Below is a small trained network, with its code and all its weights. Each question gives an input and a class and asks what happens when units are switched off, that is, made to give their printed mean instead of their output.

import numpy as np


def w(rows, s, z=0):
    codes = np.array(rows[::2]) - 128.0
    scale = np.full(codes.shape[1], s)
    scale[-1] = z or s
    return codes * scale


def f(y):
    return y / 2 * (1 + np.tanh(0.7978845608 * (y + 0.044715 * y**3)))


def log_softmax(a):
    a = a - a.max(-1, keepdims=True)
    return a - np.log(np.exp(a).sum(-1, keepdims=True))


def net(x, mask):
    res = np.array(x, float).reshape(1, 8) / 4 @ E
    y = f(res @ A[0][:, :-1].T + A[0][:, -1])
    res = res + np.where(mask, y, B[0][:, -1]) @ B[0][:, :-1]
    return log_softmax(res[-1] @ U[:, :-1].T + U[:, -1])


A, B = {}, {}
E = w([
[72,117,53,195,110,223,144,252,146,44,210,2],'x0',
[113,246,26,49,106,67,24,131,253,165,85,54],'x1',
[247,234,228,240,54,127,112,153,154,11,36,104],'x2',
[23,208,164,184,10,176,222,107,231,201,150,219],'x3',
[133,125,125,129,128,133,128,131,129,129,128,131],'x4',
[136,164,191,2,94,49,143,252,129,60,246,197],'x5',
[127,121,129,131,129,123,126,128,127,122,127,130],'x6',
[123,125,128,130,128,122,125,126,130,128,125,128],'x7',
],0.0038)
A[0] = w([
[130,105,61,245,170,190,98,4,136,190,4,64,103],'neuron 1',
[41,185,154,167,32,176,210,120,203,181,138,176,1],'neuron 2',
[173,133,206,79,167,39,117,12,99,227,71,241,122],'neuron 3',
[113,226,41,58,90,73,13,127,234,157,81,73,68],'neuron 4',
[77,109,70,179,103,216,149,214,138,67,200,28,24],'neuron 5',
[138,37,217,186,141,187,217,121,11,90,165,182,91],'neuron 6',
[140,33,218,187,145,180,226,119,22,94,168,178,95],'neuron 7',
[70,114,69,177,114,215,151,214,143,63,195,30,23],'neuron 8',
[216,61,89,85,223,98,45,141,48,50,111,63,78],'neuron 9',
[77,114,63,180,116,214,160,216,146,63,194,33,24],'neuron 10',
[221,61,87,86,221,93,52,136,50,51,117,59,82],'neuron 11',
[46,182,151,173,34,170,211,117,209,180,148,177,3],'neuron 12',
[148,186,197,9,87,15,129,246,137,42,238,203,170],'neuron 13',
[224,206,201,211,58,129,122,155,154,37,53,111,34],'neuron 14',
[221,205,211,206,61,130,116,153,157,35,54,108,50],'neuron 15',
[26,52,53,49,180,144,157,121,114,238,204,138,48],'neuron 16',
],0.0038,0.00094)
B[0] = w([
[107,84,168,47,59,238,207,91,48,149,165,37,247],'neuron 1',
[55,174,186,203,148,88,48,168,55,203,153,177,198],'neuron 2',
[203,118,117,43,37,89,107,180,134,101,23,166,233],'neuron 3',
[204,226,82,143,214,162,225,180,213,180,191,75,246],'neuron 4',
[189,129,117,55,65,82,89,159,114,116,51,190,200],'neuron 5',
[207,228,72,130,191,123,196,185,221,170,144,100,210],'neuron 6',
[218,226,69,130,193,118,196,195,225,174,143,100,210],'neuron 7',
[190,129,120,57,67,75,88,158,109,114,53,195,200],'neuron 8',
[43,199,218,220,135,105,74,197,90,224,147,152,236],'neuron 9',
[192,128,123,53,65,80,85,155,107,115,47,195,200],'neuron 10',
[41,198,213,217,130,107,74,194,93,223,144,153,235],'neuron 11',
[54,176,185,197,143,91,43,163,54,197,150,179,198],'neuron 12',
[81,68,174,75,67,253,213,77,56,139,169,20,253],'neuron 13',
[120,69,28,106,223,97,78,28,67,52,227,199,222],'neuron 14',
[116,74,35,107,218,108,90,29,67,55,222,192,224],'neuron 15',
[133,68,31,118,222,64,62,26,84,32,206,218,230],'neuron 16',
],0.0053,0.0033)
U = w([
[119,76,48,127,209,81,82,51,91,62,200,186,60],'0',
[56,179,216,211,128,94,66,175,86,200,132,146,60],'1',
[203,205,85,130,185,136,197,170,254,157,141,88,70],'2',
[187,99,128,67,24,73,100,147,122,104,3,176,88],'3',
[96,72,173,89,57,253,193,93,63,127,155,34,86],'4',
[112,112,139,151,132,118,127,128,156,114,121,118,254],'5',
[113,109,143,143,129,121,130,128,154,121,124,112,238],'6',
],0.0095,0.0063)

Each question gives the input, the list of numbers given to net, and the class t.
The units are the neurons (one row each of A and B). Each row of codes is followed by its name. A weight is (code - 128) times the scale printed after its matrix; where a second scale follows, it is the last column's (A, B and U).
mask holds one flag per neuron, in row order. A switched-off neuron (its flag False) gives its mean, the last column of its row in B, instead of its output. The means were averaged over made-up inputs and are rounded, as every weight is.
A unit's drop is (log p(t) with every unit on - log p(t) with that unit switched off) / (log p(t) with every unit on - log p(t) with every unit switched off).
The circuit of an input: a set's keep is (log p(t) with only the set's units on - log p(t) with every unit switched off) / (log p(t) with every unit on - log p(t) with every unit switched off). Starting from the 12 units with the biggest drops (on a tie, the unit counted first), units are removed one at a time, each time the one whose removal leaves the highest keep (on an exact tie, the one counted first), for as long as the keep stays at least 0.8.
units of the circuit, in order: the units of the circuit, biggest drop first
top k neurons: the k neurons with the biggest drops, biggest first
drop when u is switched off: that unit's drop, to one decimal
input [0,0,4,-3,3,5,5,-2], class 4: units of the circuit, in order -> neuron 13
input [-4,-8,-1,-2,-5,-8,5,5], class 2: top 3 neurons -> neuron 7; neuron 6; neuron 13
input [4,1,8,4,-7,-4,5,0], class 0: units of the circuit, in order -> neuron 14; neuron 15
input [6,-2,7,2,1,5,4,4], class 0: units of the circuit, in order -> neuron 14; neuron 15
input [-4,-3,8,2,-2,8,-1,5], class 0: top 3 neurons -> neuron 14; neuron 15; neuron 1
input [2,5,0,8,-7,-7,-4,-7], class 1: top 2 neurons -> neuron 2; neuron 12
input [1,-6,0,4,-2,6,4,-3], class 2: top 3 neurons -> neuron 7; neuron 6; neuron 1
input [2,0,8,-5,-4,-8,0,2], class 0: top 2 neurons -> neuron 14; neuron 15
input [1,6,8,0,-3,-5,5,1], class 0: top 2 neurons -> neuron 14; neuron 15
input [-4,-4,-2,-2,-1,-6,4,-6], class 4: top 2 neurons -> neuron 1; neuron 4
input [-4,-4,-7,0,6,8,-5,8], class 4: top 3 neurons -> neuron 13; neuron 14; neuron 15
input [4,0,0,6,6,0,-7,-5], class 1: drop when neuron 2 is switched off -> 0.5
input [-2,4,-2,-1,6,-8,-5,-7], class 4: drop when neuron 1 is switched off -> 0.6
input [-1,-8,4,1,3,-4,-7,8], class 2: drop when neuron 6 is switched off -> 0.3
input [-3,8,2,-7,2,1,-5,-5], class 2: units of the circuit, in order -> neuron 4
input [6,1,1,3,8,-8,6,-7], class 4: top 2 neurons -> neuron 1; neuron 3
input [6,2,-2,1,3,8,-4,-5], class 4: top 2 neurons -> neuron 13; neuron 3
